[[-0.52  1.71 -1.02 -0.26 -0.92  0.95  2.06  1.70  1.15 -0.56 -0.47 -2.29
  -0.33 -0.80 -0.52  0.38]
 [ 0.55  0.79 -0.18 -0.04 -0.56  1.32  0.97  1.94  0.63  0.36  0.03 -2.66
  -0.38 -0.20 -2.02  0.54]
 [ 1.56  0.45 -0.11 -0.60 -0.24  0.44  0.95  0.34  1.86  0.22  0.28 -2.42
  -0.57 -0.01 -0.65  1.32]
 [ 0.92  1.76  0.19  0.11  0.16  0.10  1.52  1.37  0.45  1.01  0.03 -2.59
  -1.34 -0.08 -1.70  0.08]
 [ 1.96  1.18 -0.76 -0.25 -1.15  0.25  1.89  1.06 -0.54 -0.53  0.85 -2.91
  -0.89  0.32 -1.03  0.74]
 [ 0.49  0.51 -0.93  0.44  0.35 -0.07  1.44  1.06  1.79  0.21  0.35 -2.48
  -0.43 -0.64 -0.30  0.30]
 [ 1.60  0.22 -1.57 -0.53 -0.30  1.89  1.18  1.39  1.12 -0.88  0.86 -2.04
  -0.70 -0.77 -0.41  0.03]
 [ 0.57  1.33  0.08 -1.18  0.34  0.60  0.71  1.44  0.64  0.02  0.19 -3.01
  -0.31 -0.12  0.01  0.91]
 [ 0.87  1.45 -1.91  0.51  1.14  0.39  0.76  2.43  0.81  0.09  0.25 -3.01
  -0.74  0.05  0.88  0.50]] → 1.60

[[ -86.7 -168.2 -169.0  -80.7 -166.9 -171.4  -82.4 -167.8 -170.0  -79.5
   -83.7  -86.2 -165.7  -83.3  -79.9]
 [ -86.6 -172.9 -173.1  -82.7 -171.5 -175.3  -83.5 -172.0 -174.1  -79.1
   -83.9  -85.8 -170.3  -83.5  -80.9]
 [-238.7  152.2  130.2 -258.3  155.3  130.6 -238.7  141.9  136.7 -259.0
  -232.0 -230.1  164.1 -233.7 -270.9]
 [  23.0 -298.0 -294.7   57.8 -296.6 -301.3   40.9 -296.3 -299.0   46.3
    29.3   18.7 -297.3   31.5   58.3]
 [ -56.8 -119.3 -128.1  -37.5 -116.6 -133.4  -41.6 -123.5 -128.3  -48.1
   -48.1  -56.1 -112.6  -47.1  -44.0]
 [ -17.2 -220.9 -222.3    9.7 -219.1 -228.0   -1.4 -221.6 -224.8   -1.0
   -10.5  -19.5 -218.0   -8.8    7.5]
 [ -58.3 -139.1 -145.6  -40.9 -136.7 -150.4  -45.2 -142.0 -146.2  -49.1
   -50.9  -57.9 -133.5  -49.9  -45.5]] → -56.8

[[ -24.20  -36.93  -67.75  -53.23  -27.20  -96.97  -35.97 -114.11 -106.09
   -34.24  -53.89  -73.96  -51.77  -90.01   14.73]
 [ -54.59  -70.86  -17.81  -78.21  -74.66  -34.12  -70.66  -62.56  -57.84
   -61.89  -65.71 -135.39  -65.79  -66.16 -110.75]
 [ -38.85  -83.78  -57.31  -51.19  -22.08  -90.85  -88.56  -40.99  -77.09
   -69.43  -60.39  -69.58  -98.85  -43.91  -40.09]
 [ -24.32  -85.94  -56.10  -40.04  -82.59  -43.83  -38.73  -96.82  -70.08
   -69.86  -78.03  -72.20  -56.04  -39.81  -33.97]
 [  43.39 -218.53   45.02  -93.50 -157.41  249.48  -63.34  191.49 -108.17
    59.02 -175.52  -40.69   99.26  -38.69 -199.10]
 [   2.89  -10.76  -70.94  -54.22  -84.84  -56.53  -67.46 -111.90  -42.12
   -43.42  -83.62  -55.89  -59.17  -96.45  -11.96]
 [  48.79 -133.56   20.19  -67.74 -105.14  140.60  -35.94  105.08 -151.75
    -4.08 -124.65 -107.14  117.08  -17.01 -144.26]] → 43.39

[[-0.56 -2.70  0.49  0.68 -0.92 -0.73]
 [-0.19 -0.49 -0.17 -0.32 -0.22 -0.48]
 [-0.34 -2.60  0.36  0.30 -0.47  0.63]
 [ 0.06 -0.74  0.00 -0.55  0.06 -0.61]
 [-0.08  0.24 -0.12 -0.46 -0.30 -2.79]
 [-0.18 -0.59 -0.13 -0.32 -0.21 -0.50]
 [-0.18 -0.54 -0.15 -0.33 -0.21 -0.48]
 [-0.17 -0.71 -0.29 -0.44  0.02  1.31]
 [-0.19 -0.52 -0.16 -0.32 -0.22 -0.47]
 [-0.59  1.47 -0.91 -0.35 -0.53 -0.67]
 [-0.19 -0.51 -0.17 -0.33 -0.21 -0.45]] → -0.19

[[  12.8 -138.7    5.6 -201.4 -142.9 -151.3  -47.6  -49.6]
 [  39.2 -260.3   68.9  -35.0  161.5  -84.2  -50.1  -62.7]
 [ -34.7  -90.5   24.8  -18.8   20.2 -216.5  -26.8 -126.9]
 [ -37.2  -95.1   26.9  -22.3   13.7 -209.5  -30.8 -130.3]
 [  55.3 -187.3   59.3    3.8  193.5  -96.9  -75.4  -40.1]
 [ -74.1 -116.9  -37.0  -34.6  -72.5  -79.8  -76.7 -188.6]
 [ -92.5  -78.8  -61.2  -21.3   23.2 -125.3 -118.7 -183.6]
 [  -9.3 -123.6  -14.1 -174.6 -128.7 -131.0  -55.3  -57.3]
 [ -77.0 -115.7  -36.5  -29.5  -72.3  -79.8  -78.4 -188.7]
 [  37.1 -175.9   37.9 -238.4 -157.1 -192.6  -30.2  -55.4]
 [  53.7 -209.2   65.2 -262.4 -154.6 -245.4  -22.8  -76.7]
 [ -61.8 -109.5  -13.6  -28.0  -40.5 -129.9  -60.6 -165.4]] → 37.1
